Below are the code and all the weights of a small trained network. Each question names an input and a target symbol and asks about switching units off, where a switched-off unit gives its printed mean instead of its output.

import numpy as np


def w(rows, s, z=0):
    codes = np.array(rows[::2]) - 128.0
    scale = np.full(codes.shape[1], s)
    scale[-1] = z or s
    return codes * scale


def f(y):
    return np.maximum(y, 0)


def softmax(a):
    e = np.exp(a - a.max(-1, keepdims=True))
    return e / e.sum(-1, keepdims=True)


def log_softmax(a):
    a = a - a.max(-1, keepdims=True)
    return a - np.log(np.exp(a).sum(-1, keepdims=True))


def net(x, mask):
    ids = ['Δβεηθλμξπτψω'.index(c) for c in x.split()]
    T = len(ids)
    res = E[ids] + P[:T]
    r = res
    for j in range(3):
        rows = slice(2 * j, 2 * j + 2)
        q, k, v = (r @ M[0][rows].T for M in (Q, K, V))
        z = softmax(np.where(np.tri(T) > 0, q @ k.T / 2**0.5, -1e9)) @ v
        o = O[0][rows]
        res = res + np.where(mask[j], z, o[:, -1]) @ o[:, :-1]
    y = f(res @ A[0][:, :-1].T + A[0][:, -1])
    res = res + np.where(mask[3:11], y, B[0][:, -1]) @ B[0][:, :-1]
    return log_softmax(res[-1] @ U[:, :-1].T + U[:, -1])


Q, K, V, O, A, B = {}, {}, {}, {}, {}, {}
E = w([
[58,140,69,187,187],'Δ',
[203,107,182,97,57],'β',
[98,58,109,87,143],'ε',
[29,69,55,76,90],'η',
[144,141,127,197,215],'θ',
[183,73,136,100,122],'λ',
[235,157,160,159,155],'μ',
[214,121,60,42,64],'ξ',
[133,77,178,163,168],'π',
[151,184,134,252,131],'τ',
[88,70,93,56,49],'ψ',
[118,138,76,124,133],'ω',
],0.017)
P = w([
[127,200,97,132,112],'0',
[188,45,91,138,85],'1',
[164,95,108,103,175],'2',
[86,125,160,146,148],'3',
[183,20,77,153,92],'4',
[165,82,109,102,189],'5',
[82,123,169,150,145],'6',
[187,9,62,170,94],'7',
[168,79,104,110,197],'8',
[86,131,166,156,139],'9',
],0.016)
Q[0] = w([
[193,94,29,189,66],'head 0',
[140,171,114,1,201],'head 0',
[174,57,80,124,198],'head 1',
[158,61,127,111,84],'head 1',
[127,159,165,79,194],'head 2',
[248,202,126,48,117],'head 2',
],0.0098)
K[0] = w([
[151,254,29,107,84],'head 0',
[144,19,60,133,167],'head 0',
[182,75,90,228,235],'head 1',
[133,49,94,109,34],'head 1',
[59,142,168,95,145],'head 2',
[160,201,127,27,180],'head 2',
],0.009)
V[0] = w([
[24,94,15,169,254],'head 0',
[253,131,166,101,181],'head 0',
[79,35,87,113,153],'head 1',
[46,164,182,171,230],'head 1',
[209,113,57,100,138],'head 2',
[97,144,176,108,222],'head 2',
],0.008)
O[0] = w([
[137,108,107,35,253,255],'head 0',
[206,218,2,78,120,90],'head 0',
[163,195,100,103,61,212],'head 1',
[162,234,147,182,155,84],'head 1',
[37,141,216,82,126,215],'head 2',
[119,107,122,201,92,52],'head 2',
],0.0077)
A[0] = w([
[74,151,126,212,163,62],'neuron 0',
[139,140,249,157,80,95],'neuron 1',
[120,82,102,130,173,184],'neuron 2',
[82,162,96,87,134,112],'neuron 3',
[61,100,159,122,159,58],'neuron 4',
[69,175,129,204,167,254],'neuron 5',
[31,170,96,160,151,64],'neuron 6',
[153,90,99,114,113,2],'neuron 7',
],0.018,0.0082)
B[0] = w([
[26,38,135,210,37,179],'neuron 0',
[133,162,50,109,29,149],'neuron 1',
[94,185,206,99,116,251],'neuron 2',
[239,87,184,175,150,188],'neuron 3',
[182,150,138,246,107,211],'neuron 4',
[82,196,106,46,111,230],'neuron 5',
[172,37,3,125,242,187],'neuron 6',
[91,206,70,180,207,159],'neuron 7',
],0.011,0.018)
U = w([
[149,152,117,94,231,85],'Δ',
[98,67,139,65,104,254],'β',
[96,3,160,162,62,154],'ε',
[120,171,197,182,180,57],'η',
[139,250,118,111,132,92],'θ',
[93,142,91,199,85,70],'λ',
[201,148,64,219,151,110],'μ',
[181,81,89,79,120,166],'ξ',
[60,140,145,131,145,147],'π',
[72,205,179,179,89,146],'τ',
[135,97,97,109,69,112],'ψ',
[75,57,128,153,181,121],'ω',
],0.012,0.0098)

Each question gives the input, a string of symbols that net reads in full, and the target symbol t.
The units are the heads (2 rows each of Q, K, V and O) and the neurons (one row each of A and B). Each row of codes is followed by its name. A weight is (code - 128) times the scale printed after its matrix; where a second scale follows, it is the last column's (O, A, B and U).
mask holds one flag per unit, heads first, then neurons. A switched-off unit (its flag False) gives its mean, the last column of its rows in O or B, instead of its output. The means were averaged over made-up inputs and are rounded, as every weight is.
A unit's drop is (log p(t) with every unit on - log p(t) with that unit switched off) / (log p(t) with every unit on - log p(t) with every unit switched off).
The circuit of an input: a set's keep is (log p(t) with only the set's units on - log p(t) with every unit switched off) / (log p(t) with every unit on - log p(t) with every unit switched off). Starting from all 11 units, units are removed one at a time, each time the one whose removal leaves the highest keep (on an exact tie, the one counted first), for as long as the keep stays at least 0.8.
units of the circuit, in order: the units of the circuit, biggest drop first
k most important neurons: the k neurons with the biggest drops, biggest first
which heads matter: for each layer, one digit per head in row order, 1 if its drop is at least 0.15 and else 0, layers parted by /
input π β μ μ, target θ: 2 most important neurons : neuron 0; neuron 4
input Δ β η η λ τ Δ ε β θ, target π: 3 most important neurons : neuron 5; neuron 0; neuron 6
input η η π β η μ ε ξ, target τ: units of the circuit, in order : neuron 7; head 0; neuron 6
input Δ η π Δ ε Δ μ β μ λ, target β: units of the circuit, in order : neuron 4; head 0
input η η τ μ μ τ Δ λ, target τ: units of the circuit, in order : neuron 6; neuron 7
input τ λ Δ π μ, target β: units of the circuit, in order : neuron 4
input θ λ Δ μ ω Δ β η, target Δ: units of the circuit, in order : neuron 7; neuron 0
input Δ π Δ Δ η μ, target η: which heads matter : 101
input η λ μ ω λ μ Δ μ, target τ: 2 most important neurons : neuron 2; neuron 6
input θ μ ω β θ, target Δ: which heads matter : 100
input μ η Δ τ, target λ: units of the circuit, in order : neuron 0; neuron 2; head 0
input Δ β Δ Δ π, target η: units of the circuit, in order : head 0; neuron 4; neuron 2
input ξ η Δ Δ μ, target ψ: units of the circuit, in order : head 0; neuron 4; neuron 1
input θ Δ η ψ, target ε: 4 most important neurons : neuron 5; neuron 7; neuron 2; neuron 3
input η ξ Δ μ τ Δ ξ Δ, target τ: which heads matter : 100
input β τ η π η Δ Δ Δ, target λ: units of the circuit, in order : head 0
input ω τ μ β η μ, target η: which heads matter : 011
input μ β Δ, target Δ: 2 most important neurons : neuron 6; neuron 4
input θ μ τ ω μ, target Δ: 2 most important neurons : neuron 0; neuron 7
input ω τ θ λ Δ τ μ, target θ: which heads matter : 110
input μ ψ ω Δ θ Δ μ λ, target μ: 2 most important neurons : neuron 7; neuron 5
input ψ Δ τ μ η ω η ξ λ τ, target λ: 3 most important neurons : neuron 0; neuron 2; neuron 1
input τ Δ π η θ ε ω, target Δ: 2 most important neurons : neuron 0; neuron 6
input ω Δ ξ μ Δ θ ψ μ τ ω, target Δ: units of the circuit, in order : neuron 0; neuron 6
input τ μ μ μ Δ, target β: 4 most important neurons : neuron 4; neuron 7; neuron 3; neuron 0
